Below are the code and all the weights of a small trained network. Each question names an input and a class and asks about switching units off, where a switched-off unit gives its printed mean instead of its output.

import numpy as np


def w(rows, s, z=0):
    codes = np.array(rows[::2]) - 128.0
    scale = np.full(codes.shape[1], s)
    scale[-1] = z or s
    return codes * scale


def norm(h):
    return h / np.sqrt((h * h).mean(-1, keepdims=True) + 1e-5)


def f(y):
    return y / 2 * (1 + np.tanh(0.7978845608 * (y + 0.044715 * y**3)))


def log_softmax(a):
    a = a - a.max(-1, keepdims=True)
    return a - np.log(np.exp(a).sum(-1, keepdims=True))


def net(x, mask):
    res = np.array(x, float).reshape(1, 2) / 4 @ E
    u = 0
    for l in range(3):
        y = f(norm(res) @ A[l][:, :-1].T + A[l][:, -1])
        res = res + np.where(mask[u : u + 5], y, B[l][:, -1]) @ B[l][:, :-1]
        u += 5
    return log_softmax(norm(res)[-1] @ U[:, :-1].T + U[:, -1])


A, B = {}, {}
E = w([
[77,255,112,21,127,147,188],'x0',
[242,134,111,106,135,147,218],'x1',
],0.0075)
A[0] = w([
[140,112,121,172,244,147,38,211],'0.n1',
[145,104,171,144,162,138,146,73],'0.n2',
[97,185,121,123,87,74,132,138],'0.n3',
[120,136,85,136,119,199,96,2],'0.n4',
[255,136,181,109,125,246,114,187],'0.n5',
],0.0063,0.0055)
B[0] = w([
[143,105,137,104,38,155,119,251],'0.n1',
[35,66,31,154,101,177,127,112],'0.n2',
[200,112,171,110,2,64,251,182],'0.n3',
[79,201,81,18,204,120,70,89],'0.n4',
[41,69,123,122,137,149,28,254],'0.n5',
],0.0069,0.0042)
A[1] = w([
[75,136,120,63,101,199,73,157],'1.n1',
[39,116,168,178,51,59,82,8],'1.n2',
[212,101,50,129,254,194,150,33],'1.n3',
[234,114,75,134,205,253,137,3],'1.n4',
[179,55,178,172,55,70,216,57],'1.n5',
],0.0087,0.0041)
B[1] = w([
[156,116,55,126,96,208,69,224],'1.n1',
[114,112,99,94,218,101,131,253],'1.n2',
[65,157,170,43,192,27,67,166],'1.n3',
[1,121,108,62,167,41,171,171],'1.n4',
[197,96,57,131,108,203,43,188],'1.n5',
],0.011,0.0055)
A[2] = w([
[55,103,134,77,238,66,114,84],'2.n1',
[143,151,157,156,161,10,220,1],'2.n2',
[173,68,164,108,165,129,99,44],'2.n3',
[184,68,159,205,146,84,142,121],'2.n4',
[206,72,194,216,142,106,148,32],'2.n5',
],0.014,0.0068)
B[2] = w([
[87,103,191,238,229,82,72,254],'2.n1',
[197,81,169,207,238,192,4,130],'2.n2',
[98,210,185,106,142,105,171,173],'2.n3',
[145,224,134,76,68,112,241,164],'2.n4',
[123,222,167,99,37,78,254,145],'2.n5',
],0.015,0.0091)
U = w([
[74,220,213,36,26,79,241,255],'0',
[25,61,221,217,252,41,40,140],'1',
[201,45,49,115,52,224,39,36],'2',
],0.015,0.0077)

Each question gives the input, the list of numbers given to net, and the class t.
The units are the neurons (one row each of A and B). Each row of codes is followed by its name. A weight is (code - 128) times the scale printed after its matrix; where a second scale follows, it is the last column's (A, B and U).
mask holds one flag per neuron, layer by layer. A switched-off neuron (its flag False) gives its mean, the last column of its row in B, instead of its output. The means were averaged over made-up inputs and are rounded, as every weight is.
A unit's drop is (log p(t) with every unit on - log p(t) with that unit switched off) / (log p(t) with every unit on - log p(t) with every unit switched off).
The circuit of an input: a set's keep is (log p(t) with only the set's units on - log p(t) with every unit switched off) / (log p(t) with every unit on - log p(t) with every unit switched off). Starting from the 12 units with the biggest drops (on a tie, the unit counted first), units are removed one at a time, each time the one whose removal leaves the highest keep (on an exact tie, the one counted first), for as long as the keep stays at least 0.8.
circuit, biggest first: the units of the circuit, biggest drop first
most important unit: the unit with the biggest drop
k most important neurons: the k neurons with the biggest drops, biggest first
drop of u: that unit's drop, to one decimal
input [4,3], class 0: circuit, biggest first : [2.n1]
input [6,7], class 1: 2 most important neurons : [0.n1, 1.n5]
input [7,-7], class 0: circuit, biggest first : [2.n1, 1.n1]
input [0,0], class 2: 3 most important neurons : [1.n5, 2.n1, 0.n5]
input [4,2], class 0: 2 most important neurons : [2.n1, 0.n1]
input [-2,-1], class 2: 2 most important neurons : [0.n1, 2.n1]
input [3,0], class 2: 2 most important neurons : [0.n3, 2.n1]
input [4,0], class 0: 2 most important neurons : [2.n1, 0.n1]
input [3,-1], class 2: 2 most important neurons : [0.n3, 2.n1]
input [1,3], class 2: 3 most important neurons : [0.n5, 1.n1, 2.n1]
input [-1,-3], class 2: 2 most important neurons : [0.n1, 1.n5]
input [-3,3], class 2: 2 most important neurons : [2.n1, 0.n2]
input [2,-2], class 2: 2 most important neurons : [0.n3, 2.n1]
input [-2,0], class 2: most important unit : 0.n1
input [-6,4], class 0: drop of 1.n1 : 0.0
input [2,1], class 2: drop of 2.n1 : 0.4
input [7,-3], class 0: drop of 0.n1 : 0.0
